Below are the code and all the weights of a small trained network. Each question names an input and a class and asks about switching units off, where a switched-off unit gives its printed mean instead of its output.

import numpy as np


def w(rows, s, z=0):
    codes = np.array(rows[::2]) - 128.0
    scale = np.full(codes.shape[1], s)
    scale[-1] = z or s
    return codes * scale


def f(y):
    return y / 2 * (1 + np.tanh(0.7978845608 * (y + 0.044715 * y**3)))


def log_softmax(a):
    a = a - a.max(-1, keepdims=True)
    return a - np.log(np.exp(a).sum(-1, keepdims=True))


def net(x, mask):
    res = np.array(x, float).reshape(1, 4) / 4 @ E
    y = f(res @ A[0][:, :-1].T + A[0][:, -1])
    res = res + np.where(mask, y, B[0][:, -1]) @ B[0][:, :-1]
    return log_softmax(res[-1] @ U[:, :-1].T + U[:, -1])


A, B = {}, {}
E = w([
[60,192,74,106,107],'x0',
[132,55,84,153,205],'x1',
[246,132,68,141,193],'x2',
[84,162,128,113,122],'x3',
],0.012)
A[0] = w([
[202,128,72,152,149,193],'n0',
[183,128,247,130,97,12],'n1',
[97,199,138,222,165,191],'n2',
[150,196,108,50,68,155],'n3',
[152,158,153,129,94,42],'n4',
[72,62,71,95,167,138],'n5',
[166,67,135,121,141,43],'n6',
[178,163,91,91,192,49],'n7',
[172,144,113,77,193,70],'n8',
[96,114,91,129,127,135],'n9',
[76,166,70,168,118,255],'n10',
[96,13,156,176,47,130],'n11',
[65,158,99,150,103,244],'n12',
[54,134,135,152,96,128],'n13',
[170,123,200,154,135,104],'n14',
[87,101,149,130,119,232],'n15',
[173,163,174,150,41,93],'n16',
[89,71,118,145,167,44],'n17',
[167,182,148,80,96,75],'n18',
[225,167,81,77,145,63],'n19',
[111,98,97,113,203,26],'n20',
],0.011,0.0028)
B[0] = w([
[145,187,163,124,107,250],'n0',
[121,84,70,107,155,182],'n1',
[159,144,175,90,154,164],'n2',
[148,100,64,168,246,243],'n3',
[80,59,128,213,165,150],'n4',
[105,102,121,169,146,198],'n5',
[112,81,120,130,163,176],'n6',
[128,166,163,130,50,206],'n7',
[145,122,125,126,30,191],'n8',
[128,47,98,146,109,156],'n9',
[190,91,154,78,157,236],'n10',
[172,115,135,67,71,204],'n11',
[187,78,147,114,149,254],'n12',
[137,127,133,94,89,247],'n13',
[178,113,72,116,155,167],'n14',
[189,161,159,110,60,196],'n15',
[86,102,84,181,167,205],'n16',
[61,145,110,190,138,164],'n17',
[3,162,91,161,78,181],'n18',
[85,128,185,83,65,228],'n19',
[88,159,101,189,100,180],'n20',
],0.0074,0.0084)
U = w([
[105,163,161,79,64,53],'0',
[180,109,75,91,215,210],'1',
[2,126,75,245,179,1],'2',
[139,152,166,111,198,212],'3',
],0.0074,0.0027)

Each question gives the input, the list of numbers given to net, and the class t.
The units are the neurons (one row each of A and B). Each row of codes is followed by its name. A weight is (code - 128) times the scale printed after its matrix; where a second scale follows, it is the last column's (A, B and U).
mask holds one flag per neuron, in row order. A switched-off neuron (its flag False) gives its mean, the last column of its row in B, instead of its output. The means were averaged over made-up inputs and are rounded, as every weight is.
A unit's drop is (log p(t) with every unit on - log p(t) with that unit switched off) / (log p(t) with every unit on - log p(t) with every unit switched off).
The circuit of an input: a set's keep is (log p(t) with only the set's units on - log p(t) with every unit switched off) / (log p(t) with every unit on - log p(t) with every unit switched off). Starting from the 12 units with the biggest drops (on a tie, the unit counted first), units are removed one at a time, each time the one whose removal leaves the highest keep (on an exact tie, the one counted first), for as long as the keep stays at least 0.8.
units of the circuit, in order: the units of the circuit, biggest drop first
unit that matters most: the unit with the biggest drop
top k neurons: the k neurons with the biggest drops, biggest first
drop of u: that unit's drop, to one decimal
input [-8,-6,-4,4], class 1: unit that matters most => n1
input [8,-6,-7,4], class 1: units of the circuit, in order => (n3 n12)
input [4,6,1,1], class 2: units of the circuit, in order => (n20 n5)
input [6,6,-5,2], class 1: units of the circuit, in order => (n10 n12)
input [-3,-5,-5,7], class 3: units of the circuit, in order => (n3 n19)
input [4,-7,6,-6], class 2: top 2 neurons => (n3 n18)
input [2,5,4,5], class 2: units of the circuit, in order => (n20 n12)
input [-2,6,-6,3], class 0: top 4 neurons => (n11 n3 n15 n16)
input [7,0,7,3], class 0: units of the circuit, in order => (n19 n7)
input [5,-8,1,5], class 2: units of the circuit, in order => (n18 n3)
input [7,-7,-2,4], class 1: top 3 neurons => (n3 n10 n12)
input [0,5,-6,-1], class 0: top 4 neurons => (n3 n11 n15 n16)
input [-6,8,-5,2], class 2: top 2 neurons => (n17 n10)
input [8,-7,3,3], class 1: units of the circuit, in order => (n3)
input [-1,-3,5,5], class 0: drop of n10 => 0.1
input [-7,-6,-5,3], class 1: drop of n16 => 0.2
input [6,-1,8,8], class 0: drop of n10 => -0.1
